Below are the code and all the weights of a small trained network. Each question names an input and a class and asks about switching units off, where a switched-off unit gives its printed mean instead of its output.

import numpy as np


def w(rows, s, z=0):
    codes = np.array(rows[::2]) - 128.0
    scale = np.full(codes.shape[1], s)
    scale[-1] = z or s
    return codes * scale


def norm(h):
    return h / np.sqrt((h * h).mean(-1, keepdims=True) + 1e-5)


def f(y):
    return y / 2 * (1 + np.tanh(0.7978845608 * (y + 0.044715 * y**3)))


def log_softmax(a):
    a = a - a.max(-1, keepdims=True)
    return a - np.log(np.exp(a).sum(-1, keepdims=True))


def net(x, mask):
    res = np.array(x, float).reshape(1, 4) / 4 @ E
    u = 0
    for l in range(4):
        y = f(norm(res) @ A[l][:, :-1].T + A[l][:, -1])
        res = res + np.where(mask[u : u + 6], y, B[l][:, -1]) @ B[l][:, :-1]
        u += 6
    return log_softmax(norm(res)[-1] @ U[:, :-1].T + U[:, -1])


A, B = {}, {}
E = w([
[151,143,99,162,83,155,6,166,151,113,176,69],'x0',
[127,20,90,109,57,137,140,135,58,83,137,119],'x1',
[157,127,120,117,126,148,129,125,139,148,127,136],'x2',
[115,116,197,112,156,187,90,152,84,89,68,85],'x3',
],0.012)
A[0] = w([
[27,62,125,177,133,118,118,117,134,196,143,79,138],'L0N1',
[187,206,196,119,141,88,117,137,117,147,87,113,57],'L0N2',
[120,226,156,183,187,102,139,160,221,178,111,138,2],'L0N3',
[111,176,172,131,105,156,11,187,151,150,215,118,105],'L0N4',
[155,60,186,63,237,143,76,200,131,106,41,69,170],'L0N5',
[86,151,99,185,215,125,3,173,230,160,93,166,57],'L0N6',
],0.0061,0.0049)
B[0] = w([
[165,136,105,78,106,155,153,39,132,185,164,103,138],'L0N1',
[103,170,142,54,201,143,84,75,165,182,153,86,156],'L0N2',
[161,42,89,131,116,47,81,122,30,125,174,150,214],'L0N3',
[159,141,192,173,108,196,112,177,74,83,211,153,227],'L0N4',
[105,61,148,172,118,185,124,188,145,192,82,119,254],'L0N5',
[135,147,121,147,169,158,254,166,203,99,124,108,206],'L0N6',
],0.0092,0.0061)
A[1] = w([
[99,105,110,136,145,187,71,100,161,179,53,116,4],'L1N1',
[159,189,117,97,177,146,84,140,167,93,194,161,51],'L1N2',
[121,194,106,163,105,124,199,154,249,157,164,75,85],'L1N3',
[143,86,133,58,121,169,158,112,161,122,142,115,186],'L1N4',
[151,244,166,148,126,108,115,68,194,129,145,163,57],'L1N5',
[63,175,190,82,254,178,63,152,158,163,86,63,82],'L1N6',
],0.008,0.0032)
B[1] = w([
[150,88,138,82,129,41,90,58,75,116,162,159,165],'L1N1',
[159,120,63,167,56,91,163,119,66,97,141,104,185],'L1N2',
[161,75,134,171,167,153,109,157,43,49,79,91,194],'L1N3',
[46,169,127,199,171,89,130,135,138,71,93,165,176],'L1N4',
[168,143,214,158,118,95,94,171,2,90,166,126,169],'L1N5',
[9,98,66,105,196,158,202,35,226,182,192,172,254],'L1N6',
],0.0084,0.0056)
A[2] = w([
[122,72,35,114,93,175,42,199,146,122,179,44,47],'L2N1',
[151,81,141,141,82,140,2,122,158,105,177,131,124],'L2N2',
[200,211,152,114,215,26,133,123,32,142,90,138,102],'L2N3',
[154,85,228,110,107,141,117,194,89,139,24,59,222],'L2N4',
[177,143,182,71,94,164,103,163,91,95,54,71,3],'L2N5',
[101,82,90,115,148,135,177,108,130,61,64,144,73],'L2N6',
],0.0085,0.0026)
B[2] = w([
[81,125,118,71,189,95,112,154,228,186,98,118,255],'L2N1',
[108,113,108,131,69,98,110,125,142,145,103,73,218],'L2N2',
[111,144,147,65,75,146,45,119,167,154,106,154,216],'L2N3',
[155,167,204,165,126,102,98,132,48,4,100,178,219],'L2N4',
[86,92,125,119,166,147,92,119,90,124,42,188,153],'L2N5',
[172,130,93,145,115,175,145,91,88,181,165,125,208],'L2N6',
],0.013,0.007)
A[3] = w([
[248,201,144,176,68,107,105,191,128,59,128,82,50],'L3N1',
[168,150,163,199,88,96,109,204,73,146,166,114,31],'L3N2',
[101,226,187,182,149,254,182,117,217,137,141,109,99],'L3N3',
[110,169,81,93,108,127,216,95,94,172,197,160,75],'L3N4',
[178,253,193,22,66,53,123,102,161,134,105,183,2],'L3N5',
[156,56,128,127,213,122,180,83,111,82,117,192,94],'L3N6',
],0.0083,0.0048)
B[3] = w([
[150,154,122,137,126,63,175,52,56,145,135,98,239],'L3N1',
[129,137,10,191,254,134,122,50,74,111,78,160,200],'L3N2',
[155,206,174,126,199,124,134,209,218,28,195,132,224],'L3N3',
[133,98,91,69,106,120,67,126,105,184,175,147,237],'L3N4',
[146,162,225,107,100,98,53,200,140,91,168,175,228],'L3N5',
[145,188,139,123,96,141,225,70,103,145,46,95,255],'L3N6',
],0.011,0.0046)
U = w([
[183,197,209,54,61,64,33,146,125,156,205,247,49],'0',
[31,158,159,68,235,162,222,47,184,216,133,175,58],'1',
[203,194,61,226,179,49,84,72,69,92,182,54,125],'2',
[132,187,202,203,225,210,127,222,209,26,184,77,135],'3',
[196,57,38,59,32,161,191,69,56,227,178,177,54],'4',
[148,109,186,156,92,216,216,68,43,68,47,175,252],'5',
[95,86,35,90,58,65,118,159,235,182,131,34,162],'6',
[44,56,170,141,96,154,30,210,129,71,31,76,110],'7',
],0.012,0.0037)

Each question gives the input, the list of numbers given to net, and the class t.
The units are the neurons (one row each of A and B). Each row of codes is followed by its name. A weight is (code - 128) times the scale printed after its matrix; where a second scale follows, it is the last column's (A, B and U).
mask holds one flag per neuron, layer by layer. A switched-off neuron (its flag False) gives its mean, the last column of its row in B, instead of its output. The means were averaged over made-up inputs and are rounded, as every weight is.
A unit's drop is (log p(t) with every unit on - log p(t) with that unit switched off) / (log p(t) with every unit on - log p(t) with every unit switched off).
The circuit of an input: a set's keep is (log p(t) with only the set's units on - log p(t) with every unit switched off) / (log p(t) with every unit on - log p(t) with every unit switched off). Starting from the 12 units with the biggest drops (on a tie, the unit counted first), units are removed one at a time, each time the one whose removal leaves the highest keep (on an exact tie, the one counted first), for as long as the keep stays at least 0.8.
units of the circuit, in order: the units of the circuit, biggest drop first
most important unit: the unit with the biggest drop
k most important neurons: the k neurons with the biggest drops, biggest first
k most important neurons of layer l: the k neurons of layer l with the biggest drops, biggest first
drop of u: that unit's drop, to one decimal
input [5,-1,5,1], class 3: most important unit : L0N3
input [-8,2,4,-1], class 4: units of the circuit, in order : [L3N4 L2N6]
input [-7,-1,-4,-1], class 0: 2 most important neurons : [L1N6 L0N5]
input [0,-7,-1,-1], class 0: units of the circuit, in order : [L2N3 L0N3]
input [3,1,7,-6], class 6: 3 most important neurons : [L2N1 L0N6 L2N4]
input [-6,1,-4,0], class 4: 2 most important neurons : [L1N5 L2N6]
input [-8,-1,2,-5], class 0: 2 most important neurons : [L0N5 L2N3]
input [-1,-5,8,8], class 1: 2 most important neurons : [L1N6 L1N1]
input [1,0,-1,-8], class 2: 3 most important neurons : [L0N5 L1N5 L0N3]
input [8,4,-3,0], class 6: 2 most important neurons of layer 1 : [L1N3 L1N5]
input [-1,0,-2,-4], class 0: 4 most important neurons : [L0N5 L1N6 L0N6 L2N3]
input [-7,0,3,6], class 1: 4 most important neurons : [L1N6 L0N3 L1N3 L0N4]
input [8,2,-6,0], class 6: 4 most important neurons : [L2N1 L2N2 L0N5 L1N3]
input [8,-1,-3,1], class 3: most important unit : L2N1
input [0,-8,-1,-5], class 0: 3 most important neurons : [L2N3 L3N5 L0N3]
input [8,1,-8,-1], class 6: 2 most important neurons : [L2N1 L2N2]
input [1,5,-4,-2], class 6: 2 most important neurons : [L0N6 L1N6]
input [-6,-6,5,0], class 0: 4 most important neurons : [L0N5 L0N3 L2N3 L3N5]
input [8,1,-6,0], class 6: 4 most important neurons : [L2N1 L2N2 L1N5 L0N5]
input [1,7,5,-3], class 6: units of the circuit, in order : [L2N1]
input [5,-4,1,0], class 2: 2 most important neurons of layer 3 : [L3N1 L3N2]
input [-5,0,3,7], class 1: 2 most important neurons of layer 0 : [L0N3 L0N4]
input [5,2,-8,0], class 6: 2 most important neurons of layer 0 : [L0N5 L0N1]
input [2,-7,4,-8], class 2: drop of L3N2 : 0.1
input [-1,-7,-2,-8], class 0: drop of L2N3 : 3.9
input [-4,-2,0,8], class 1: drop of L1N6 : 4.9
input [6,-2,-4,7], class 3: drop of L2N6 : 0.0
input [7,2,-7,0], class 6: most important neuron of layer 1 : [L1N3]
